[128 = 0]

[ 91 117 131 144  92 128 167 114 146 100 147 179 130 100 122 140 113 130] | teru
[105 148 134 127  98 136 125 183 130 114 133  92 125 137 140 143 117 132] | teru
[144 114 173 143 102 128 148 132 136 124 140 169 138  98 126 117 125 106] | Tuni
[115 148 143 135  68 127 163 124 132 117 142 142 134 115 121 123 127 125] | teru
[146 111 146 137  86 118 154 138 133 131 138 139 136 119  76 138 141 126] | teru
[114 133 128 140  89 121 145 132 134 127 133 131 118  87 116 118 115 128] | teru
[129 127 126 125 135 139 128 125 103 131 140 147 137 128 115 130 109 134] | Tuni
[111 116 120 138 111 130 144 138 149 116 155 151 135 110 122 133 145 137] | teru
[106 132 157 133 121 129 137 126 132 127 135 150 131 134 130 125 140 133] | teru
[111 119 148 119  83 127 155 129 145 114 141 144 125 115 118 131 117 120] | teru
[154 102 138 136 117 126 142 132 141 154 138 173 124  87 135 128 136 129] | Tuni
[115 129 155 127 105 133 128 140 131 124 128 136 131 125 121 129 112 112] | teru
[109 140 126 143 102 149 170 121 137 139 147 171 123  99 123 129 130 119] | teru
[143 100 142 151  87 120 179 148 134 145 147 252 124  40 133 120 144 125] | Tuni
[149 138 131 144  98 126 132 135 135 155 135 147 125 105 120 139 132 127] | Tuni
[ 72 149 101 161 136 136 206 125 168 119 137 152 127 152 118 136 121 139] | teru
[ 99 126 159 117 108 159 143 134 142 118 142 164 135 111 127 122 116 123] | teru
[ 64 164  64 134 116 133 145 122 156 131 135 143 153 139 122 130 133 137] | pife

[122 131 131 139 130 148 135 129 118 129 107 134 125 119 127 123 122 117] | Q
[135 143 143 142 152 123 134 109 125 145 128 120 151 118 116 122 120 114] | U
[123 125 132 139 143 122 135 129 139 132 130 123 122 137 141 131 130 137] | U
[152 128 136  85  95 143 165 123  77 152 130 102 130 106 131 162 110 148] | A
[142 133 137 111 151 135 135 141 114 141 119 107 147 112 115 134 133 126] | Q
[113 131 159 129 133 119 149 142 110 132 105 112 130 140 121 142 118 139] | A
[140 110 145 125 155 133 142 133 113 148 102 101 140 119 119 137 144 126] | Q
[125 144 145 150 135 110 150 139 117 137 100 103 129 138 121 136 134 131] | A
[128 168 135 125 169 117 128  99 123 131 116 122 136 122 107 120 132 115] | A
[120 144 137 142 133 111 131  71 132 132 110 131 124 140 135 104 132 130] | A
[139 117 116 132 165 138 148 126 106 154 118  97 133 119 108  94 124 112] | Q
[143 143 162 144 176 127 130 131 113 154 128 113 156 112 103 124 123 123] | U
[153 114 120 154 118 116 137 146 139 163 123 108 150 108 123 106 132 101] | P
[148 114 129 110 162 142 156 129  88 111 127  85 147 119 123 125 129 116] | A
[141 118 113 139 120 116 136 150 147 133 114 138 168 122 111 132 126 121] | P
[188  30 105  66 124 163 112 113  78 134 192 115 146  71 144 129 121  62] | A
[142  79 114 105 148 136 159 147  96 139 117  82 136 124 119 134 131 134] | U
[140 123 133 128 156 133 145 128 101 152 101  95 148 104 126 144 127 125] | U
[134 113 135 138 157 128 158 133 108 162 121 113 138 122 122 129 131 139] | P
[144 112 132 126 148 140 134 145  93 140 109 112 136 119 114 125 119 149] | U
[135 147 150 101 152 129 171 136 110 140  90  92 124 136 122 140 128 130] | A
[126 116 128 135 156 136 133 129 107 137 121 102 153 124 116 129 125 119] | Q
[126 130 152  98 156 130 118 122 116 135 123 107 137 122 134 115 129 120] | Q
[170 132 141 138 176 154 145 133  94 132 116 101 150 114 110  98 120 115] | Q
[129 125 132 137 146 150 149 147 102 146 121 124 146 127 127 113 118 133] | Q
[114 178 145 133 149 121 143 124 122 139  78 116 116 119 127 121 138 125] | A
[134 140 139 124 102 127 128 159 164 143 122 113  96 121 141 102 140 104] | P
[133 128 138 139 176 129 138 132 120 149 124 116 132 118 112 128 124 123] | U
[128 166 151  82 159 154 118 136 100 142 156 120 118 126 109 152 117 172] | P
[127 129 130 132 162 143 141 122 100 143 118 108 157 118 118 126 132 120] | Q

[134 110 119 136  95 122 141 112 132 126 132 115 131 128 118 123 128 140] | nera
[125 110 120 134  96 128 134 110 132 123 135 100 126 139 129 137 117 120] | nera
[128 118 128 144 112 131 145 148 125 121 138 130 136 128  93 141 115 143] | nera
[128 110 100 148 105 128 127  94 131 127 133 125 115 124 127 142 130 145] | nera
[127 103 121 131 100 119 128 113 126 128 134 138 136 135 123 135 126 136] | nera
[130 121 108 105 116 122 139  93 116 129 132 128 117 125 140 134 124 144] | nera
[127 127 112 138 119 114 142 100 123 129 134 122 121 136 126 136 115 143] | nera
[131 105 135 109 114 128 135 103 123 134 152 175 136 132  99 137 119 125] | Paruf
[132 130 111 100 118 134 125  98 140 128 137 139 131 132 146 130 128 129] | Paruf
[142 137 112 116 111 135 130  99 128 131 129 105 128 144 119 144 139 106] | Paruf
[136 115 139 147 103 128 141 102 128 126 124 134 136 136 129 146 126 146] | nera
[133 121 121 144  98 121 125 100 131 127  93 111 131 128 125 132 123 131] | nera
[142 130 108 109 119 125 116 105 138 133 127 118 136 150 104 133 142 123] | Paruf
[138 112 133 151  98 118 131 131 131 130 128 114 123 145 111 128 132 150] | nera
[133  98 116 142 101 119 148  98 131 129 136 120 128 138  99 153 133 141] | nera
[119 110 124 149  82 122 156 125 134 124 138 115 121 126 147 118 128 152] | nera
[128 109 116 152  99 124 124 101 129 131 141 115 128 130 121 140 127 149] | nera
[126 112 109 131 108 131 143 120 133 123 166 105 115 131 149 118 127 142] | nera
[133 108 121 141  90 117 132 108 134 126 124 111 107 144 136 124 128 153] | nera
[139 115 107 122 102 126 120 110 134 128 130 124 128 132 140 128 143 132] | Paruf
[127 132 118 115  95 114 131  93 125 124 130 127 126 130 123 128 133 160] | nera
[148 125 108 158 119 115 121 127 132 131 112 109 129 132 125 124 135 150] | nera
[123 109 123 154 101 121 134 112 146 141 140 126 126 137 137 130 131 155] | nera
[143 120 118 143 104 118 127 115 138 132 133 131 128 140 147 126 125 152] | nera
[140 138 110 114 147 137 120 108 143 125 122 146 131 133 130 131 139 124] | Paruf
[125 105 121 141  98 114 140 115 135 128 146 102 132 132 152 128 129 163] | nera
[129 124 121 147 125 120 135 117 131 132 130  96 122 135 168 131 128 141] | nera
[137 102 128 129 126 119 141  92 125 124 141 139 128 146 131 150 119 134] | nera
[137 118 116 151 122 124 126 114 137 138 126 120 132 133 117 120 130 136] | nera
[130  93 114 150  82 125 135 106 141 131 143 123 129 131 132 136 126 143] | nera
[123 111 119 135  94 113 136 114 137 136 137 116 133 138 175 120 123 150] | nera
[148 106 115 146  84 122 131 102 135 133 126 129 127 140 108 142 122 154] | nera
[121 108 140 126 106 143 133 101 130 113 138 130 132 142 128 132 129 138] | nera
[142 103 115 150  99 116 121 122 124 132 125 116 128 152 121 124 120 139] | nera
[132 102 124 135 100 126 141 121 133 127 136 106 114 137 123 136 122 139] | nera
[131 107 130 133 104 133 144 124 153 134 143 113 124 136 147 129 128 142] | nera
[141  91 129 152 101 113 145 135 133 128 131 132 129 146 135 111 126 160] | nera
[135 143  98 116 104 135 128  69 140 130 131 119 115 126 122 143 131 128] | Paruf
[126 119 125 132  87 132 140 100 132 114 145 105 135 120 127 140 117 136] | nera
[138 107  97  89  96 129 107 103 142 118 138 139 139 135 111 121 137 128] | Paruf
[123 110 127 150  87 123 132 119 128 120 128 103 122 124 141 139 126 151] | nera
[127 121 125 141 116 116 132  95 128 126 132 118 131 134 126 137 119 139] | nera
[140 110 120 122  92 127 135  92 133 134 139 128 125 142 148 129 135 177] | nera
[127 110 128 134 110 125 137 124 148 136 131 122 134 130 123 137 126 131] | nera
[117 104 122 131  97 106 127  93 132 113 104 122 126 135 134 127 124 151] | nera

[142 109 144 129 118 129 126 142 120 150 139 139 141 102 131 119 133 131] | D
[131 171 107 118 131 137 141 112 136 134 100 148 119 149 144 132 113 123] | D
[124 130 110 133 137 121 141 146 112 174 108 127 121  88 128 131 113 117] | V
[133 173 124 116 132 126 131  76 128 138 121 151 129 146 139 143 123 126] | D
[135 116 145 128 123 116 109  38 139 116 136 124 159 144 136 121 140 131] | D
[116 148 158 133 132 130 151 102 127 190 166 184 137 135 149 143 171 113] | D
